Here is a tiny trained network, its code and every weight. The questions are about switching its units off for an input and a target symbol, where a switched-off unit gives its printed mean instead of its output.

import numpy as np


def w(rows, s, z=0):
    codes = np.array(rows[::2]) - 128.0
    scale = np.full(codes.shape[1], s)
    scale[-1] = z or s
    return codes * scale


def f(y):
    return y / 2 * (1 + np.tanh(0.7978845608 * (y + 0.044715 * y**3)))


def softmax(a):
    e = np.exp(a - a.max(-1, keepdims=True))
    return e / e.sum(-1, keepdims=True)


def log_softmax(a):
    a = a - a.max(-1, keepdims=True)
    return a - np.log(np.exp(a).sum(-1, keepdims=True))


def net(x, mask):
    ids = ['ΞΨβγδεζηθλμτφω'.index(c) for c in x.split()]
    T = len(ids)
    res = E[ids] + P[:T]
    u = 0
    for l in range(2):
        r = res
        for j in range(2):
            rows = slice(2 * j, 2 * j + 2)
            q, k, v = (r @ M[l][rows].T for M in (Q, K, V))
            z = softmax(np.where(np.tri(T) > 0, q @ k.T / 2**0.5, -1e9)) @ v
            o = O[l][rows]
            res = res + np.where(mask[u + j], z, o[:, -1]) @ o[:, :-1]
        u += 2
        y = f(res @ A[l][:, :-1].T + A[l][:, -1])
        res = res + np.where(mask[u : u + 12], y, B[l][:, -1]) @ B[l][:, :-1]
        u += 12
    return log_softmax(res[-1] @ U[:, :-1].T + U[:, -1])


Q, K, V, O, A, B = {}, {}, {}, {}, {}, {}
E = w([
[104,76,192,189,138,143,122,204,151,31,115,73],'Ξ',
[85,119,216,252,86,77,153,125,145,148,109,94],'Ψ',
[98,77,167,145,108,98,99,124,149,128,105,87],'β',
[60,121,115,114,130,193,145,162,45,163,92,187],'γ',
[96,158,125,126,145,94,61,117,142,42,76,52],'δ',
[166,215,118,156,134,117,162,62,73,186,196,100],'ε',
[131,118,184,140,208,75,119,47,90,200,45,122],'ζ',
[112,119,57,69,187,120,100,88,63,163,76,110],'η',
[42,102,156,127,68,149,152,99,107,171,145,108],'θ',
[190,163,158,150,91,206,205,183,87,133,196,114],'λ',
[74,167,137,177,72,75,158,139,128,91,215,78],'μ',
[107,157,42,115,110,123,128,80,82,139,215,159],'τ',
[96,191,115,162,136,35,127,87,107,63,108,76],'φ',
[80,34,114,119,152,179,54,120,84,83,73,113],'ω',
],0.013)
P = w([
[181,144,103,110,1,26,96,144,86,65,122,149],'0',
[109,162,111,180,203,171,163,71,220,95,145,101],'1',
[110,129,132,166,107,101,58,166,82,189,119,74],'2',
[87,143,99,184,200,188,173,68,190,93,129,74],'3',
[104,105,163,133,112,98,80,136,76,162,119,117],'4',
[80,148,94,187,206,191,192,66,165,84,129,44],'5',
[112,90,170,119,132,97,95,123,58,150,116,133],'6',
[73,142,91,191,209,180,181,59,170,74,134,46],'7',
[113,112,185,116,131,100,80,116,70,127,120,168],'8',
],0.0092)
Q[0] = w([
[235,95,142,55,91,45,81,164,119,199,48,225],'0.h1',
[118,169,113,188,79,130,178,74,91,219,200,155],'0.h1',
[142,188,162,177,121,209,206,148,133,133,154,70],'0.h2',
[223,116,147,3,119,207,125,198,91,178,85,191],'0.h2',
],0.0053)
K[0] = w([
[96,84,148,91,243,193,65,88,134,245,70,128],'0.h1',
[96,195,133,146,84,105,194,82,94,197,217,153],'0.h1',
[202,145,138,169,38,119,172,151,116,126,146,100],'0.h2',
[186,122,112,115,157,254,149,174,94,166,98,176],'0.h2',
],0.0063)
V[0] = w([
[125,246,95,123,138,47,168,4,107,198,103,143],'0.h1',
[138,172,240,255,128,63,157,99,217,111,103,16],'0.h1',
[80,172,222,193,124,199,238,138,117,225,119,211],'0.h2',
[85,23,152,122,135,130,69,79,78,138,17,129],'0.h2',
],0.0052)
O[0] = w([
[151,45,47,189,137,128,139,191,115,89,138,169,186],'0.h1',
[139,159,137,103,193,128,75,159,130,85,255,92,253],'0.h1',
[6,149,146,184,116,130,127,130,132,189,226,209,119],'0.h2',
[170,137,107,160,27,229,81,105,133,137,193,66,124],'0.h2',
],0.008,0.0027)
A[0] = w([
[118,141,98,122,243,147,187,107,211,98,108,120,218],'0.n1',
[134,124,169,94,171,254,132,52,200,106,131,55,127],'0.n2',
[146,115,93,128,54,195,73,82,129,189,124,196,109],'0.n3',
[81,71,81,109,112,211,107,253,120,69,160,158,80],'0.n4',
[128,189,171,171,175,208,75,163,106,111,157,60,85],'0.n5',
[123,127,110,151,35,129,57,194,99,159,157,70,183],'0.n6',
[159,136,44,30,63,113,106,81,112,86,31,141,76],'0.n7',
[227,213,99,115,13,166,203,115,106,146,205,106,167],'0.n8',
[86,197,86,52,189,99,63,51,108,217,144,127,91],'0.n9',
[149,132,116,127,105,78,120,146,58,167,113,176,155],'0.n10',
[145,171,148,66,133,50,99,196,129,72,88,125,109],'0.n11',
[89,129,124,170,203,241,173,106,149,149,95,180,254],'0.n12',
],0.0064,0.0035)
B[0] = w([
[69,57,106,178,53,253,124,83,187,174,156,106,248],'0.n1',
[124,179,91,165,163,69,182,88,138,157,190,184,233],'0.n2',
[124,115,108,121,161,151,156,122,103,158,204,169,153],'0.n3',
[33,175,137,123,73,90,76,155,138,78,61,56,162],'0.n4',
[140,85,127,143,164,93,94,115,145,157,110,195,244],'0.n5',
[137,96,171,113,90,144,26,134,106,119,120,110,215],'0.n6',
[193,10,134,173,103,147,176,88,128,135,125,184,181],'0.n7',
[76,63,229,160,126,76,57,125,209,79,37,93,189],'0.n8',
[109,96,125,183,87,92,51,153,123,24,43,75,160],'0.n9',
[106,162,161,75,132,99,170,175,102,89,104,193,169],'0.n10',
[209,143,138,128,95,96,137,119,59,138,179,115,144],'0.n11',
[165,215,53,157,84,88,120,69,136,89,212,23,254],'0.n12',
],0.0069,0.0051)
Q[1] = w([
[202,98,161,35,106,93,118,160,54,202,193,229],'1.h1',
[2,203,79,21,41,133,70,124,66,99,94,47],'1.h1',
[227,165,148,79,126,151,106,224,57,186,152,191],'1.h2',
[153,136,73,176,208,99,173,71,213,89,144,122],'1.h2',
],0.0055)
K[1] = w([
[52,173,76,154,255,173,90,102,179,146,139,84],'1.h1',
[77,138,122,76,109,157,114,121,74,123,121,211],'1.h1',
[58,163,96,124,179,191,97,106,142,161,144,19],'1.h2',
[185,138,120,164,109,69,150,93,142,81,166,142],'1.h2',
],0.0058)
V[1] = w([
[157,146,27,188,186,80,128,121,69,115,180,135],'1.h1',
[81,87,125,199,98,183,137,98,185,178,126,154],'1.h1',
[138,90,105,151,145,111,160,141,101,140,82,254],'1.h2',
[209,73,123,139,108,182,130,64,86,97,56,69],'1.h2',
],0.0078)
O[1] = w([
[105,21,150,155,73,194,40,173,116,223,141,177,129],'1.h1',
[207,150,94,193,115,84,167,167,63,23,170,159,127],'1.h1',
[135,55,111,245,2,75,144,169,131,186,108,137,188],'1.h2',
[156,152,96,61,165,48,122,205,118,182,130,114,250],'1.h2',
],0.0076,0.012)
A[1] = w([
[91,178,105,185,124,168,183,74,142,59,130,96,119],'1.n1',
[113,73,172,176,70,126,92,129,128,78,106,101,181],'1.n2',
[101,96,143,77,112,188,136,95,163,199,111,131,113],'1.n3',
[176,53,95,129,148,116,71,98,145,148,176,104,141],'1.n4',
[90,100,134,171,100,226,138,72,145,114,135,121,65],'1.n5',
[77,107,144,83,177,223,105,110,147,130,121,163,70],'1.n6',
[84,53,140,162,71,183,99,167,144,177,89,158,90],'1.n7',
[122,126,201,76,132,135,102,63,91,85,164,111,160],'1.n8',
[120,125,162,100,120,122,45,150,134,148,56,120,186],'1.n9',
[163,160,107,143,117,132,141,127,48,139,228,169,84],'1.n10',
[113,81,147,126,87,89,98,185,1,137,118,121,253],'1.n11',
[154,120,135,177,104,100,64,167,96,92,99,110,148],'1.n12',
],0.0077,0.0051)
B[1] = w([
[126,40,154,92,131,126,165,103,118,104,149,178,173],'1.n1',
[138,127,75,77,205,54,100,105,97,135,79,80,188],'1.n2',
[94,65,159,141,137,134,109,174,144,73,79,150,149],'1.n3',
[109,187,140,170,97,202,153,136,122,153,193,168,191],'1.n4',
[233,150,139,131,99,110,85,133,248,142,94,254,155],'1.n5',
[168,192,154,186,136,137,199,182,18,87,52,142,149],'1.n6',
[242,142,136,68,118,163,125,129,98,68,159,55,172],'1.n7',
[134,128,133,133,102,101,83,137,84,209,121,167,171],'1.n8',
[93,36,146,181,155,86,177,152,122,65,115,91,166],'1.n9',
[185,86,111,130,93,167,154,185,109,108,166,210,163],'1.n10',
[101,196,206,76,155,131,89,77,116,127,112,160,252],'1.n11',
[79,123,186,120,123,101,173,109,131,182,84,120,200],'1.n12',
],0.0079,0.018)
U = w([
[80,149,188,107,174,70,86,95,98,130,4,106,181],'Ξ',
[156,160,165,102,99,185,115,117,92,141,243,255,163],'Ψ',
[150,190,124,59,163,154,144,84,197,145,139,64,94],'β',
[108,39,97,220,98,83,167,145,91,120,105,133,119],'γ',
[91,45,70,102,161,114,130,192,161,197,88,158,99],'δ',
[195,89,98,129,90,110,49,158,174,101,134,123,92],'ε',
[66,162,104,220,72,173,87,126,172,146,209,65,207],'ζ',
[112,143,114,179,50,96,102,196,167,212,84,178,3],'η',
[173,91,138,103,162,139,189,89,127,39,179,87,99],'θ',
[100,81,124,100,95,121,142,70,222,154,92,163,149],'λ',
[166,124,140,174,127,142,160,201,153,106,50,158,76],'μ',
[157,152,125,163,71,149,150,97,123,164,96,28,103],'τ',
[121,58,130,139,103,163,162,194,108,120,145,72,100],'φ',
[180,143,73,137,162,79,133,195,153,103,105,145,120],'ω',
],0.0058,0.0045)

Each question gives the input, a string of symbols that net reads in full, and the target symbol t.
The units are the heads (2 rows each of Q, K, V and O) and the neurons (one row each of A and B). Each row of codes is followed by its name. A weight is (code - 128) times the scale printed after its matrix; where a second scale follows, it is the last column's (O, A, B and U).
mask holds one flag per unit, layer by layer, with each layer's heads first. A switched-off unit (its flag False) gives its mean, the last column of its rows in O or B, instead of its output. The means were averaged over made-up inputs and are rounded, as every weight is.
A unit's drop is (log p(t) with every unit on - log p(t) with that unit switched off) / (log p(t) with every unit on - log p(t) with every unit switched off).
The circuit of an input: a set's keep is (log p(t) with only the set's units on - log p(t) with every unit switched off) / (log p(t) with every unit on - log p(t) with every unit switched off). Starting from the 12 units with the biggest drops (on a tie, the unit counted first), units are removed one at a time, each time the one whose removal leaves the highest keep (on an exact tie, the one counted first), for as long as the keep stays at least 0.8.
units of the circuit, in order: the units of the circuit, biggest drop first
most important unit: the unit with the biggest drop
k most important neurons: the k neurons with the biggest drops, biggest first
k most important neurons of layer l: the k neurons of layer l with the biggest drops, biggest first
heads that matter: for each layer, one digit per head in row order, 1 if its drop is at least 0.15 and else 0, layers parted by /
input ζ δ ζ δ β ζ Ψ η λ, target Ξ: most important unit	0.n8
input η θ β ε λ, target Ξ: heads that matter	10 / 00
input ζ γ θ γ, target ζ: heads that matter	11 / 00
input ω λ ε ζ τ, target Ξ: units of the circuit, in order	0.n2, 0.n1, 1.n11, 0.n9
input λ ω ω, target Ψ: 2 most important neurons	0.n3, 0.n2
input μ λ μ φ φ λ Ξ μ, target μ: 4 most important neurons	1.n6, 0.n1, 1.n5, 1.n3
input η η ζ γ, target η: heads that matter	11 / 01
input ε Ψ λ θ ε, target Ψ: heads that matter	11 / 10
input ω Ξ λ η β μ λ λ β, target Ψ: units of the circuit, in order	0.n8, 1.h1, 1.h2
input λ ζ ω ε, target λ: heads that matter	01 / 01
input Ξ δ η λ β Ψ, target Ξ: 2 most important neurons of layer 1	1.n6, 1.n3
input ζ ω τ, target Ξ: heads that matter	01 / 00
input θ Ξ γ γ Ξ γ, target θ: 2 most important neurons	1.n1, 0.n12
input Ψ Ξ ζ ω τ η Ξ Ξ, target Ψ: most important unit	1.h2
input ζ ζ ζ θ δ γ ε, target Ξ: 3 most important neurons	0.n8, 0.n2, 0.n7
input ω η Ξ γ ω δ φ μ ω, target Ψ: heads that matter	11 / 10
input β τ γ τ ζ ε, target β: heads that matter	01 / 11
input θ η ω ε, target θ: heads that matter	00 / 10
input μ θ Ξ ε θ λ, target μ: 3 most important neurons of layer 1	1.n6, 1.n5, 1.n3
input ε δ Ψ ε Ξ τ θ δ, target ε: 3 most important neurons	1.n7, 0.n1, 1.n5
input Ξ θ γ μ, target Ξ: most important unit	1.h1
input Ξ ω θ, target Ξ: heads that matter	00 / 00
input ζ μ τ μ δ Ξ, target ζ: heads that matter	11 / 00
input ε Ξ ω Ψ λ ζ, target ε: heads that matter	11 / 11
input ω λ ε η λ β γ Ξ, target ω: heads that matter	11 / 11
input λ ζ λ Ξ, target λ: 4 most important neurons	0.n1, 0.n12, 1.n5, 0.n8
input ε Ξ λ ε λ γ λ ω, target ε: 2 most important neurons	1.n7, 1.n5
input γ μ ω ω γ δ, target γ: heads that matter	10 / 11
input γ μ γ γ Ψ λ φ ζ, target γ: most important unit	0.h1
